Below is a small trained network, with its code and all its weights. Each question gives an input and a target symbol and asks what happens when units are switched off, that is, made to give their printed mean instead of their output.

import numpy as np


def w(rows, s, z=0):
    codes = np.array(rows[::2]) - 128.0
    scale = np.full(codes.shape[1], s)
    scale[-1] = z or s
    return codes * scale


def softmax(a):
    e = np.exp(a - a.max(-1, keepdims=True))
    return e / e.sum(-1, keepdims=True)


def log_softmax(a):
    a = a - a.max(-1, keepdims=True)
    return a - np.log(np.exp(a).sum(-1, keepdims=True))


def net(x, mask):
    ids = ['βδθπσφω'.index(c) for c in x.split()]
    T = len(ids)
    res = E[ids] + P[:T]
    u = 0
    for l in range(3):
        r = res
        for j in range(3):
            rows = slice(4 * j, 4 * j + 4)
            q, k, v = (r @ M[l][rows].T for M in (Q, K, V))
            z = softmax(np.where(np.tri(T) > 0, q @ k.T / 4**0.5, -1e9)) @ v
            o = O[l][rows]
            res = res + np.where(mask[u + j], z, o[:, -1]) @ o[:, :-1]
        u += 3
    return log_softmax(res[-1] @ U[:, :-1].T + U[:, -1])


Q, K, V, O = {}, {}, {}, {}
E = w([
[175,191,128,167,116,253],'β',
[62,221,95,147,45,84],'δ',
[170,82,25,139,131,68],'θ',
[45,77,87,81,139,196],'π',
[150,109,135,112,240,109],'σ',
[54,208,189,78,167,111],'φ',
[216,215,118,139,154,18],'ω',
],0.0072)
P = w([
[165,57,141,188,105,203],'0',
[173,179,46,56,133,232],'1',
[180,86,146,96,83,149],'2',
[130,170,75,141,154,180],'3',
[167,99,156,90,84,103],'4',
[104,187,79,158,174,131],'5',
[151,109,164,86,88,55],'6',
[75,198,86,177,193,80],'7',
[132,121,169,79,96,2],'8',
[49,203,97,212,210,42],'9',
],0.0062)
Q[0] = w([
[179,132,159,102,42,60],'L0H1',
[137,165,196,170,75,144],'L0H1',
[147,185,86,172,241,147],'L0H1',
[98,154,198,40,100,87],'L0H1',
[127,139,135,118,110,104],'L0H2',
[152,111,193,116,66,143],'L0H2',
[141,141,152,180,151,108],'L0H2',
[132,115,157,99,131,133],'L0H2',
[195,205,41,133,126,61],'L0H3',
[244,223,214,106,198,142],'L0H3',
[60,252,140,126,3,184],'L0H3',
[214,92,33,215,19,96],'L0H3',
],0.018)
K[0] = w([
[185,135,159,109,30,52],'L0H1',
[140,196,158,191,45,144],'L0H1',
[84,190,63,144,239,111],'L0H1',
[109,144,243,73,88,110],'L0H1',
[128,138,145,129,104,99],'L0H2',
[188,134,171,62,84,127],'L0H2',
[134,192,134,137,158,129],'L0H2',
[118,116,159,92,121,139],'L0H2',
[189,206,109,179,122,56],'L0H3',
[235,186,243,139,186,168],'L0H3',
[61,216,180,152,7,177],'L0H3',
[218,112,17,190,32,105],'L0H3',
],0.016)
V[0] = w([
[96,163,7,133,249,145],'L0H1',
[115,209,65,140,129,135],'L0H1',
[120,194,78,148,129,146],'L0H1',
[119,224,72,151,107,142],'L0H1',
[157,74,214,83,6,116],'L0H2',
[101,145,71,236,119,186],'L0H2',
[150,87,188,114,31,126],'L0H2',
[139,70,209,194,145,88],'L0H2',
[46,177,49,97,82,36],'L0H3',
[176,149,82,232,202,92],'L0H3',
[255,41,45,141,92,146],'L0H3',
[201,169,162,78,160,49],'L0H3',
],0.0074)
O[0] = w([
[114,191,56,76,169,197,253],'L0H1',
[131,172,59,200,143,133,210],'L0H1',
[125,159,69,187,156,135,193],'L0H1',
[131,168,54,220,152,127,207],'L0H1',
[124,147,172,50,32,95,23],'L0H2',
[159,155,30,131,168,186,188],'L0H2',
[131,152,150,57,55,110,54],'L0H2',
[150,212,202,95,149,137,48],'L0H2',
[93,105,46,183,21,187,195],'L0H3',
[217,113,81,73,131,150,199],'L0H3',
[132,94,26,79,178,1,131],'L0H3',
[225,92,130,212,155,149,176],'L0H3',
],0.0068,0.003)
Q[1] = w([
[171,81,72,193,147,213],'L1H1',
[103,75,116,123,116,95],'L1H1',
[122,103,59,140,127,176],'L1H1',
[91,183,95,161,183,49],'L1H1',
[212,56,128,65,7,102],'L1H2',
[99,104,135,101,165,165],'L1H2',
[110,209,122,136,171,84],'L1H2',
[199,118,132,117,109,190],'L1H2',
[84,107,148,113,126,94],'L1H3',
[142,75,130,121,126,188],'L1H3',
[158,88,116,136,103,130],'L1H3',
[113,124,66,192,198,110],'L1H3',
],0.016)
K[1] = w([
[194,17,39,119,102,19],'L1H1',
[105,119,142,95,83,148],'L1H1',
[116,56,60,109,127,70],'L1H1',
[152,156,143,111,163,253],'L1H1',
[189,143,125,60,81,120],'L1H2',
[104,105,121,109,150,178],'L1H2',
[115,142,110,175,183,60],'L1H2',
[188,119,157,129,88,207],'L1H2',
[82,138,125,96,112,128],'L1H3',
[199,111,88,85,179,130],'L1H3',
[173,131,85,96,132,88],'L1H3',
[88,116,114,181,165,96],'L1H3',
],0.019)
V[1] = w([
[110,146,123,141,96,111],'L1H1',
[125,221,149,77,128,116],'L1H1',
[201,98,89,104,140,140],'L1H1',
[177,72,106,105,86,160],'L1H1',
[158,86,123,135,61,254],'L1H2',
[182,74,165,90,95,225],'L1H2',
[165,93,142,136,107,132],'L1H2',
[122,125,108,175,119,93],'L1H2',
[170,103,83,161,126,103],'L1H3',
[84,109,139,193,210,100],'L1H3',
[240,59,114,107,107,200],'L1H3',
[155,79,105,73,135,124],'L1H3',
],0.011)
O[1] = w([
[121,160,133,131,117,140,107],'L1H1',
[140,186,112,77,126,110,85],'L1H1',
[140,105,82,153,173,108,244],'L1H1',
[87,112,127,161,142,106,166],'L1H1',
[255,62,144,64,91,202,134],'L1H2',
[224,101,115,98,54,202,61],'L1H2',
[147,127,141,115,65,138,94],'L1H2',
[105,126,159,122,133,99,160],'L1H2',
[116,92,169,128,129,181,212],'L1H3',
[46,77,134,183,123,106,176],'L1H3',
[208,100,112,70,44,197,159],'L1H3',
[159,151,167,135,71,149,128],'L1H3',
],0.0093,0.011)
Q[2] = w([
[168,58,206,88,120,43],'L2H1',
[165,109,97,109,150,95],'L2H1',
[151,56,160,155,51,208],'L2H1',
[106,8,165,186,143,138],'L2H1',
[165,178,98,199,77,91],'L2H2',
[190,158,111,120,193,108],'L2H2',
[131,123,226,115,168,86],'L2H2',
[88,171,110,106,140,103],'L2H2',
[127,178,103,127,129,162],'L2H3',
[124,160,174,175,81,132],'L2H3',
[112,208,145,122,165,29],'L2H3',
[171,153,64,168,116,152],'L2H3',
],0.013)
K[2] = w([
[127,9,64,160,118,96],'L2H1',
[122,128,78,144,142,166],'L2H1',
[69,93,204,135,43,136],'L2H1',
[131,58,204,203,160,154],'L2H1',
[175,158,81,197,83,117],'L2H2',
[184,85,140,130,172,111],'L2H2',
[155,179,133,59,164,75],'L2H2',
[145,132,97,98,131,168],'L2H2',
[169,145,122,103,167,119],'L2H3',
[145,153,159,150,140,61],'L2H3',
[75,222,86,211,183,148],'L2H3',
[205,98,97,136,129,112],'L2H3',
],0.014)
V[2] = w([
[140,201,147,247,76,150],'L2H1',
[218,175,115,157,162,105],'L2H1',
[44,142,47,113,44,169],'L2H1',
[183,130,70,169,68,37],'L2H1',
[148,158,111,59,127,86],'L2H2',
[84,125,127,178,60,60],'L2H2',
[156,83,213,125,101,107],'L2H2',
[88,147,165,134,150,126],'L2H2',
[83,138,150,118,129,182],'L2H3',
[123,104,157,160,96,140],'L2H3',
[66,92,88,46,107,166],'L2H3',
[158,188,46,143,90,202],'L2H3',
],0.013)
O[2] = w([
[148,239,68,180,21,84,122],'L2H1',
[201,128,57,111,122,72,161],'L2H1',
[21,105,88,180,73,234,107],'L2H1',
[149,84,46,249,116,77,97],'L2H1',
[97,101,147,205,157,127,47],'L2H2',
[109,139,75,68,226,138,85],'L2H2',
[77,137,70,117,109,35,8],'L2H2',
[170,186,130,142,150,107,107],'L2H2',
[54,142,155,105,81,147,104],'L2H3',
[133,118,121,143,85,68,100],'L2H3',
[68,82,95,60,128,142,114],'L2H3',
[103,254,113,78,179,128,147],'L2H3',
],0.0098,0.014)
U = w([
[255,121,112,89,64,252,100],'β',
[52,214,67,132,221,110,210],'δ',
[70,66,143,223,175,116,80],'θ',
[78,78,143,75,92,138,99],'π',
[162,72,217,70,139,69,52],'σ',
[142,162,202,89,44,97,252],'φ',
[161,132,112,137,88,73,119],'ω',
],0.0047,0.0033)

Each question gives the input, a string of symbols that net reads in full, and the target symbol t.
The units are the heads (4 rows each of Q, K, V and O). Each row of codes is followed by its name. A weight is (code - 128) times the scale printed after its matrix; where a second scale follows, it is the last column's (O and U).
mask holds one flag per head, layer by layer. A switched-off head (its flag False) gives its mean, the last column of its rows in O, instead of its output. The means were averaged over made-up inputs and are rounded, as every weight is.
A unit's drop is (log p(t) with every unit on - log p(t) with that unit switched off) / (log p(t) with every unit on - log p(t) with every unit switched off).
The circuit of an input: a set's keep is (log p(t) with only the set's units on - log p(t) with every unit switched off) / (log p(t) with every unit on - log p(t) with every unit switched off). Starting from all 9 units, units are removed one at a time, each time the one whose removal leaves the highest keep (on an exact tie, the one counted first), for as long as the keep stays at least 0.8.
circuit, biggest first: the units of the circuit, biggest drop first
unit that matters most: the unit with the biggest drop
which heads matter: for each layer, one digit per head in row order, 1 if its drop is at least 0.15 and else 0, layers parted by /
input β θ θ σ δ, target δ: unit that matters most : L2H2
input π θ θ φ, target β: which heads matter : 001 / 011 / 000
input φ π θ δ, target β: circuit, biggest first : (L0H3 L1H2)
input δ θ θ σ θ ω θ θ φ β, target β: circuit, biggest first : (L0H3 L0H1 L2H2 L0H2)
input π σ δ δ φ ω, target β: which heads matter : 001 / 100 / 010
input φ δ φ θ β σ, target β: circuit, biggest first : (L0H3 L1H2)
input θ θ β θ β, target θ: circuit, biggest first : (L0H3 L1H2 L2H1)
input π θ σ σ, target δ: circuit, biggest first : (L2H3 L0H2 L1H2)
input δ σ φ θ ω ω, target δ: which heads matter : 111 / 011 / 001
input θ σ θ δ σ θ σ δ δ σ, target θ: which heads matter : 010 / 011 / 001
input π θ β ω ω π β ω θ β, target θ: circuit, biggest first : (L1H2 L1H3 L2H3)
input φ ω π π, target δ: circuit, biggest first : (L0H3 L1H3)
input σ σ σ σ, target θ: which heads matter : 011 / 011 / 011
input θ φ θ φ δ ω φ φ, target θ: unit that matters most : L1H3
input φ θ σ β θ, target σ: circuit, biggest first : (L0H3 L2H1)
input φ σ β φ σ δ ω φ β, target φ: circuit, biggest first : (L0H3 L0H2 L2H1 L2H3)
input δ π θ β π π, target θ: circuit, biggest first : (L1H3 L0H3 L1H1 L2H3)
input φ φ σ θ π, target π: circuit, biggest first : (L0H1 L1H1 L2H1 L2H3)
input δ β σ, target σ: circuit, biggest first : (L0H3 L2H1)
input σ π σ σ φ σ φ, target σ: circuit, biggest first : (L1H3 L0H2 L2H1 L0H3)
input β φ π φ ω σ σ β, target δ: unit that matters most : L0H2
input δ σ σ θ φ, target φ: circuit, biggest first : (L0H1 L0H3 L1H1 L2H1)
input δ ω ω σ ω φ φ σ δ, target ω: which heads matter : 111 / 101 / 100
input β φ δ σ β σ σ π σ, target π: which heads matter : 110 / 111 / 101
input φ θ δ β θ, target δ: which heads matter : 001 / 010 / 011
input π θ π, target θ: which heads matter : 011 / 001 / 110
input φ δ σ σ, target δ: unit that matters most : L0H2
